Here is a tiny trained network, its code and every weight. The questions are about switching its units off for an input and a class, where a switched-off unit gives its printed mean instead of its output.

import numpy as np


def w(rows, s, z=0):
    codes = np.array(rows[::2]) - 128.0
    scale = np.full(codes.shape[1], s)
    scale[-1] = z or s
    return codes * scale


def f(y):
    return np.maximum(y, 0)


def log_softmax(a):
    a = a - a.max(-1, keepdims=True)
    return a - np.log(np.exp(a).sum(-1, keepdims=True))


def net(x, mask):
    res = np.array(x, float).reshape(1, 4) / 4 @ E
    y = f(res @ A[0][:, :-1].T + A[0][:, -1])
    res = res + np.where(mask, y, B[0][:, -1]) @ B[0][:, :-1]
    return log_softmax(res[-1] @ U[:, :-1].T + U[:, -1])


A, B = {}, {}
E = w([
[135,106,183,193,195,73,213,95],'x0',
[133,146,44,179,163,187,213,109],'x1',
[2,181,112,185,44,100,133,120],'x2',
[154,239,150,130,110,225,106,30],'x3',
],0.0081)
A[0] = w([
[132,86,125,70,74,111,36,176,248],'n0',
[9,137,170,142,41,73,96,139,184],'n1',
[155,77,160,143,206,78,155,142,140],'n2',
[194,185,162,113,166,201,139,25,175],'n3',
[95,220,116,169,94,175,142,57,252],'n4',
[53,172,92,164,56,152,147,100,155],'n5',
[190,51,202,121,207,75,151,156,126],'n6',
[106,97,205,91,93,81,104,168,157],'n7',
[217,117,78,46,134,176,66,176,188],'n8',
[140,52,75,187,255,80,240,174,220],'n9',
],0.0075,0.0033)
B[0] = w([
[150,122,125,73,169,133,48,203,218],'n0',
[64,151,157,142,140,34,55,152,231],'n1',
[172,64,183,125,106,98,199,121,195],'n2',
[223,154,85,209,221,201,139,56,234],'n3',
[114,230,143,172,82,147,94,22,229],'n4',
[68,215,141,124,61,141,95,104,200],'n5',
[197,67,210,91,115,111,184,107,214],'n6',
[147,113,152,121,226,76,73,168,193],'n7',
[203,103,109,82,98,208,111,172,215],'n8',
[74,37,120,161,49,137,253,148,255],'n9',
],0.0081,0.0098)
U = w([
[162,54,184,111,106,89,215,131,142],'0',
[201,183,98,214,165,195,126,31,157],'1',
[24,93,2,198,63,141,193,174,155],'2',
[28,211,142,135,46,93,73,93,104],'3',
[113,134,61,61,150,89,149,79,2],'4',
[190,116,86,9,125,211,75,207,160],'5',
[106,114,144,113,220,19,60,190,123],'6',
],0.0075,0.0036)

Each question gives the input, the list of numbers given to net, and the class t.
The units are the neurons (one row each of A and B). Each row of codes is followed by its name. A weight is (code - 128) times the scale printed after its matrix; where a second scale follows, it is the last column's (A, B and U).
mask holds one flag per neuron, in row order. A switched-off neuron (its flag False) gives its mean, the last column of its row in B, instead of its output. The means were averaged over made-up inputs and are rounded, as every weight is.
A unit's drop is (log p(t) with every unit on - log p(t) with that unit switched off) / (log p(t) with every unit on - log p(t) with every unit switched off).
The circuit of an input: a set's keep is (log p(t) with only the set's units on - log p(t) with every unit switched off) / (log p(t) with every unit on - log p(t) with every unit switched off). Starting from all 10 units, units are removed one at a time, each time the one whose removal leaves the highest keep (on an exact tie, the one counted first), for as long as the keep stays at least 0.8.
circuit, biggest first: the units of the circuit, biggest drop first
unit that matters most: the unit with the biggest drop
k most important neurons: the k neurons with the biggest drops, biggest first
drop of u: that unit's drop, to one decimal
input [4,1,8,-3], class 3: circuit, biggest first -> (n1; n5)
input [7,-6,5,1], class 6: circuit, biggest first -> (n7; n1)
input [-2,-8,-6,-8], class 5: 2 most important neurons -> (n0; n8)
input [2,-1,8,-5], class 3: circuit, biggest first -> (n5; n1)
input [2,6,0,0], class 2: circuit, biggest first -> (n9; n6)
input [-6,4,2,2], class 3: unit that matters most -> n5
input [1,4,6,-3], class 3: 3 most important neurons -> (n5; n1; n3)
input [-7,4,2,-4], class 5: circuit, biggest first -> (n9; n0)
input [-8,6,3,-2], class 3: drop of n5 -> 0.2
input [-3,7,-8,-3], class 0: drop of n9 -> 0.7
input [-2,-2,-2,-3], class 5: drop of n8 -> 0.2
